Below are the code and all the weights of a small trained network. Each question names an input and a class and asks about switching units off, where a switched-off unit gives its printed mean instead of its output.

import numpy as np


def w(rows, s, z=0):
    codes = np.array(rows[::2]) - 128.0
    scale = np.full(codes.shape[1], s)
    scale[-1] = z or s
    return codes * scale


def norm(h):
    return h / np.sqrt((h * h).mean(-1, keepdims=True) + 1e-5)


def f(y):
    return y / 2 * (1 + np.tanh(0.7978845608 * (y + 0.044715 * y**3)))


def log_softmax(a):
    a = a - a.max(-1, keepdims=True)
    return a - np.log(np.exp(a).sum(-1, keepdims=True))


def net(x, mask):
    res = np.array(x, float).reshape(1, 6) / 4 @ E
    u = 0
    for l in range(4):
        y = f(norm(res) @ A[l][:, :-1].T + A[l][:, -1])
        res = res + np.where(mask[u : u + 9], y, B[l][:, -1]) @ B[l][:, :-1]
        u += 9
    return log_softmax(norm(res)[-1] @ U[:, :-1].T + U[:, -1])


A, B = {}, {}
E = w([
[127,127,128,128],'x0',
[163,58,18,123],'x1',
[134,128,129,129],'x2',
[165,30,209,73],'x3',
[129,130,127,127],'x4',
[105,175,115,5],'x5',
],0.0027)
A[0] = w([
[205,108,133,26,111],'L0N0',
[64,93,85,138,71],'L0N1',
[219,79,130,149,3],'L0N2',
[113,253,209,167,207],'L0N3',
[181,191,55,195,164],'L0N4',
[115,135,48,26,68],'L0N5',
[152,23,74,174,180],'L0N6',
[140,146,218,169,136],'L0N7',
[205,201,105,87,174],'L0N8',
],0.0035,0.0021)
B[0] = w([
[39,116,149,52,137],'L0N0',
[213,170,82,135,108],'L0N1',
[47,11,85,145,98],'L0N2',
[95,193,199,140,252],'L0N3',
[12,104,127,168,194],'L0N4',
[153,211,146,41,140],'L0N5',
[144,158,213,190,201],'L0N6',
[135,168,207,128,161],'L0N7',
[4,123,126,88,166],'L0N8',
],0.0029,0.0021)
A[1] = w([
[62,176,57,155,104],'L1N0',
[192,101,153,105,193],'L1N1',
[214,76,151,88,2],'L1N2',
[100,160,175,82,207],'L1N3',
[110,102,122,103,13],'L1N4',
[200,83,35,126,85],'L1N5',
[162,65,28,104,76],'L1N6',
[158,59,1,116,108],'L1N7',
[104,206,109,25,88],'L1N8',
],0.0064,0.0022)
B[1] = w([
[29,119,89,111,220],'L1N0',
[89,116,75,65,166],'L1N1',
[32,80,90,113,124],'L1N2',
[208,160,90,89,243],'L1N3',
[128,78,131,174,88],'L1N4',
[117,220,228,108,162],'L1N5',
[168,213,235,127,167],'L1N6',
[153,232,218,114,207],'L1N7',
[254,60,63,67,252],'L1N8',
],0.0051,0.0024)
A[2] = w([
[106,60,157,188,92],'L2N0',
[174,24,179,72,255],'L2N1',
[123,92,132,194,61],'L2N2',
[10,152,25,147,76],'L2N3',
[125,101,153,210,34],'L2N4',
[180,161,175,144,78],'L2N5',
[141,108,139,230,60],'L2N6',
[131,90,133,254,68],'L2N7',
[113,111,151,239,30],'L2N8',
],0.0055,0.0021)
B[2] = w([
[128,152,83,58,143],'L2N0',
[43,158,86,232,252],'L2N1',
[98,160,121,3,119],'L2N2',
[55,114,91,200,167],'L2N3',
[180,143,101,41,133],'L2N4',
[164,203,195,100,155],'L2N5',
[183,116,106,18,145],'L2N6',
[201,89,62,6,166],'L2N7',
[209,87,73,62,158],'L2N8',
],0.0055,0.0027)
A[3] = w([
[168,128,88,18,54],'L3N0',
[175,60,50,137,124],'L3N1',
[179,220,253,181,52],'L3N2',
[163,187,204,192,2],'L3N3',
[210,117,89,38,43],'L3N4',
[123,80,196,216,219],'L3N5',
[114,200,61,131,148],'L3N6',
[60,177,93,169,142],'L3N7',
[15,29,169,107,162],'L3N8',
],0.0059,0.0034)
B[3] = w([
[211,67,108,89,192],'L3N0',
[139,186,207,54,174],'L3N1',
[165,215,254,176,252],'L3N2',
[177,205,205,115,153],'L3N3',
[154,54,96,69,199],'L3N4',
[127,132,35,74,183],'L3N5',
[111,83,176,166,229],'L3N6',
[120,61,146,140,208],'L3N7',
[68,136,82,234,160],'L3N8',
],0.0068,0.0029)
U = w([
[243,21,1,10,253],'0',
[187,219,203,186,73],'1',
[39,61,7,228,134],'2',
],0.007,0.00056)

Each question gives the input, the list of numbers given to net, and the class t.
The units are the neurons (one row each of A and B). Each row of codes is followed by its name. A weight is (code - 128) times the scale printed after its matrix; where a second scale follows, it is the last column's (A, B and U).
mask holds one flag per neuron, layer by layer. A switched-off neuron (its flag False) gives its mean, the last column of its row in B, instead of its output. The means were averaged over made-up inputs and are rounded, as every weight is.
A unit's drop is (log p(t) with every unit on - log p(t) with that unit switched off) / (log p(t) with every unit on - log p(t) with every unit switched off).
The circuit of an input: a set's keep is (log p(t) with only the set's units on - log p(t) with every unit switched off) / (log p(t) with every unit on - log p(t) with every unit switched off). Starting from the 12 units with the biggest drops (on a tie, the unit counted first), units are removed one at a time, each time the one whose removal leaves the highest keep (on an exact tie, the one counted first), for as long as the keep stays at least 0.8.
circuit, biggest first: the units of the circuit, biggest drop first
k most important neurons: the k neurons with the biggest drops, biggest first
top k neurons in layer l: the k neurons of layer l with the biggest drops, biggest first
drop of u: that unit's drop, to one decimal
input [-1,8,-2,-5,0,7], class 1: circuit, biggest first => L1N7
input [3,-4,4,-7,8,6], class 2: top 3 neurons in layer 2 => L2N7; L2N8; L2N6
input [-6,6,2,-5,-7,-6], class 0: circuit, biggest first => L2N7; L2N1
input [-2,5,7,-8,-4,2], class 2: 2 most important neurons => L1N0; L0N4
input [-5,8,-4,0,8,-6], class 1: 3 most important neurons => L1N7; L1N5; L1N6
input [-6,7,8,1,7,5], class 1: 2 most important neurons => L1N6; L1N7
input [6,-2,-2,3,-4,-3], class 0: 3 most important neurons => L1N8; L0N5; L1N0
input [-2,5,-5,-4,-7,0], class 1: 2 most important neurons => L1N7; L0N3
input [2,2,-6,5,4,4], class 2: top 3 neurons in layer 2 => L2N1; L2N7; L2N8
input [1,7,8,-6,-8,3], class 1: 2 most important neurons => L1N7; L1N6
input [-2,6,-2,8,-3,-4], class 2: 2 most important neurons => L1N2; L0N6
input [-8,6,-1,6,6,4], class 1: top 2 neurons in layer 0 => L0N3; L0N7
input [8,-4,-7,-6,-3,-3], class 2: drop of L3N6 => 0.0
input [7,-2,-5,0,5,3], class 0: circuit, biggest first => L1N8
input [-5,4,-8,7,-8,0], class 2: drop of L1N2 => 0.1
